Below is a small trained network, with its code and all its weights. Each question gives an input and a class and asks what happens when units are switched off, that is, made to give their printed mean instead of their output.

import numpy as np


def w(rows, s, z=0):
    codes = np.array(rows[::2]) - 128.0
    scale = np.full(codes.shape[1], s)
    scale[-1] = z or s
    return codes * scale


def norm(h):
    return h / np.sqrt((h * h).mean(-1, keepdims=True) + 1e-5)


def f(y):
    return np.maximum(y, 0)


def log_softmax(a):
    a = a - a.max(-1, keepdims=True)
    return a - np.log(np.exp(a).sum(-1, keepdims=True))


def net(x, mask):
    res = np.array(x, float).reshape(1, 3) / 4 @ E
    u = 0
    for l in range(2):
        y = f(norm(res) @ A[l][:, :-1].T + A[l][:, -1])
        res = res + np.where(mask[u : u + 3], y, B[l][:, -1]) @ B[l][:, :-1]
        u += 3
    return log_softmax(norm(res)[-1] @ U[:, :-1].T + U[:, -1])


A, B = {}, {}
E = w([
[61,174,86,200,91],'x0',
[111,216,147,196,232],'x1',
[31,3,183,144,162],'x2',
],0.0049)
A[0] = w([
[91,192,65,143,68,1],'0.n0',
[70,90,50,116,16,66],'0.n1',
[147,114,74,79,11,79],'0.n2',
],0.012,0.0042)
B[0] = w([
[191,93,186,191,249,203],'0.n0',
[88,173,214,63,27,251],'0.n1',
[183,45,97,71,244,254],'0.n2',
],0.012,0.0063)
A[1] = w([
[152,110,131,251,69,87],'1.n0',
[180,140,153,161,143,254],'1.n1',
[127,71,57,52,87,239],'1.n2',
],0.018,0.00084)
B[1] = w([
[145,143,84,237,126,158],'1.n0',
[134,101,102,60,87,254],'1.n1',
[103,191,93,255,142,246],'1.n2',
],0.013,0.0066)
U = w([
[208,156,61,185,174,75],'0',
[114,69,168,89,197,254],'1',
[64,133,105,249,116,161],'2',
[66,142,200,126,35,37],'3',
[158,174,62,57,56,73],'4',
],0.018,0.0022)

Each question gives the input, the list of numbers given to net, and the class t.
The units are the neurons (one row each of A and B). Each row of codes is followed by its name. A weight is (code - 128) times the scale printed after its matrix; where a second scale follows, it is the last column's (A, B and U).
mask holds one flag per neuron, layer by layer. A switched-off neuron (its flag False) gives its mean, the last column of its row in B, instead of its output. The means were averaged over made-up inputs and are rounded, as every weight is.
A unit's drop is (log p(t) with every unit on - log p(t) with that unit switched off) / (log p(t) with every unit on - log p(t) with every unit switched off).
The circuit of an input: a set's keep is (log p(t) with only the set's units on - log p(t) with every unit switched off) / (log p(t) with every unit on - log p(t) with every unit switched off). Starting from all 6 units, units are removed one at a time, each time the one whose removal leaves the highest keep (on an exact tie, the one counted first), for as long as the keep stays at least 0.8.
units of the circuit, in order: the units of the circuit, biggest drop first
most important unit: the unit with the biggest drop
top k neurons: the k neurons with the biggest drops, biggest first
k most important neurons of layer l: the k neurons of layer l with the biggest drops, biggest first
input [-2,-8,-7], class 0: top 2 neurons	[1.n2; 0.n2]
input [3,-2,-6], class 1: units of the circuit, in order	[0.n0; 1.n2]
input [-3,-1,-1], class 0: most important unit	0.n1
input [-1,6,-7], class 4: units of the circuit, in order	[1.n1; 1.n2]
input [-8,0,-2], class 0: top 3 neurons	[0.n1; 0.n0; 1.n2]
input [8,0,7], class 3: units of the circuit, in order	[1.n2; 0.n2]
input [1,-2,-7], class 1: top 2 neurons	[0.n0; 1.n2]
input [-7,8,-3], class 4: units of the circuit, in order	[0.n2; 0.n0; 1.n2]
input [0,-6,7], class 2: top 2 neurons	[1.n2; 0.n0]
input [-7,-4,1], class 2: top 3 neurons	[1.n2; 0.n0; 1.n1]
input [-6,-1,0], class 0: top 2 neurons	[0.n0; 0.n1]
input [0,2,-2], class 4: top 4 neurons	[1.n1; 0.n2; 1.n2; 0.n1]
input [1,-4,7], class 3: top 2 neurons	[0.n1; 0.n2]
input [1,-8,3], class 3: top 2 neurons	[0.n1; 1.n0]
input [-7,6,0], class 4: top 2 neurons	[0.n2; 1.n1]
input [7,-3,-8], class 1: top neuron	[0.n0]
input [-8,8,-8], class 4: 2 most important neurons of layer 0	[0.n2; 0.n0]
input [-5,-4,6], class 2: units of the circuit, in order	[1.n2; 0.n0]
input [-3,8,-4], class 4: units of the circuit, in order	[0.n2; 1.n1]
input [-4,-8,8], class 2: units of the circuit, in order	[1.n2]
input [-8,-2,1], class 2: units of the circuit, in order	[0.n0; 1.n2]
input [-5,1,-1], class 4: 2 most important neurons of layer 0	[0.n2; 0.n1]
